Here is a tiny trained network, its code and every weight. The questions are about switching its units off for an input and a class, where a switched-off unit gives its printed mean instead of its output.

import numpy as np


def w(rows, s, z=0):
    codes = np.array(rows[::2]) - 128.0
    scale = np.full(codes.shape[1], s)
    scale[-1] = z or s
    return codes * scale


def f(y):
    return y / 2 * (1 + np.tanh(0.7978845608 * (y + 0.044715 * y**3)))


def log_softmax(a):
    a = a - a.max(-1, keepdims=True)
    return a - np.log(np.exp(a).sum(-1, keepdims=True))


def net(x, mask):
    res = np.array(x, float).reshape(1, 5) / 4 @ E
    y = f(res @ A[0][:, :-1].T + A[0][:, -1])
    res = res + np.where(mask, y, B[0][:, -1]) @ B[0][:, :-1]
    return log_softmax(res[-1] @ U[:, :-1].T + U[:, -1])


A, B = {}, {}
E = w([
[246,116,140,149,97],'x0',
[122,129,120,142,108],'x1',
[133,117,117,128,134],'x2',
[147,172,140,159,191],'x3',
[123,60,149,64,136],'x4',
],0.011)
A[0] = w([
[71,179,155,170,255,115],'neuron 1',
[55,72,199,97,61,172],'neuron 2',
[170,87,207,143,88,105],'neuron 3',
[248,175,143,247,150,152],'neuron 4',
[70,195,95,99,121,253],'neuron 5',
[226,115,195,73,56,153],'neuron 6',
],0.0081,0.0052)
B[0] = w([
[124,159,110,219,132,203],'neuron 1',
[121,2,112,66,188,229],'neuron 2',
[147,101,144,145,24,160],'neuron 3',
[219,193,158,92,143,253],'neuron 4',
[70,108,74,173,195,238],'neuron 5',
[153,66,117,124,10,226],'neuron 6',
],0.012,0.0063)
U = w([
[1,143,93,79,163,254],'0',
[200,98,128,128,47,225],'1',
[63,171,138,203,128,48],'2',
[143,238,254,36,77,47],'3',
[79,46,123,37,170,60],'4',
[129,33,186,134,20,13],'5',
],0.0086,0.0047)

Each question gives the input, the list of numbers given to net, and the class t.
The units are the neurons (one row each of A and B). Each row of codes is followed by its name. A weight is (code - 128) times the scale printed after its matrix; where a second scale follows, it is the last column's (A, B and U).
mask holds one flag per neuron, in row order. A switched-off neuron (its flag False) gives its mean, the last column of its row in B, instead of its output. The means were averaged over made-up inputs and are rounded, as every weight is.
A unit's drop is (log p(t) with every unit on - log p(t) with that unit switched off) / (log p(t) with every unit on - log p(t) with every unit switched off).
The circuit of an input: a set's keep is (log p(t) with only the set's units on - log p(t) with every unit switched off) / (log p(t) with every unit on - log p(t) with every unit switched off). Starting from all 6 units, units are removed one at a time, each time the one whose removal leaves the highest keep (on an exact tie, the one counted first), for as long as the keep stays at least 0.8.
units of the circuit, in order: the units of the circuit, biggest drop first
most important unit: the unit with the biggest drop
top k neurons: the k neurons with the biggest drops, biggest first
drop of u: that unit's drop, to one decimal
input [5,8,-5,7,-6], class 3: most important unit => neuron 4
input [8,-7,-2,-6,5], class 5: units of the circuit, in order => [neuron 6; neuron 3]
input [-6,-6,-2,7,-3], class 2: top 2 neurons => [neuron 1; neuron 2]
input [-1,0,-6,3,-4], class 2: units of the circuit, in order => [neuron 2; neuron 1]
input [0,7,-1,-8,-5], class 0: units of the circuit, in order => [neuron 6; neuron 4; neuron 3]
input [7,-2,0,-2,6], class 5: top 3 neurons => [neuron 6; neuron 3; neuron 4]
input [-3,8,1,-6,3], class 4: top 2 neurons => [neuron 2; neuron 1]
input [0,-8,1,3,-1], class 2: top 3 neurons => [neuron 2; neuron 1; neuron 6]
input [1,-1,-8,5,-7], class 3: top 2 neurons => [neuron 4; neuron 2]
input [0,-2,-5,-7,2], class 4: top 2 neurons => [neuron 2; neuron 1]
input [-8,7,7,4,-2], class 2: drop of neuron 6 => -0.1
input [6,-3,-4,4,-8], class 3: drop of neuron 4 => 0.6
input [-8,3,-7,-8,4], class 4: drop of neuron 2 => 1.8
input [-8,-7,4,8,-5], class 2: most important unit => neuron 1
input [-7,-4,-4,1,-5], class 2: drop of neuron 3 => -0.1
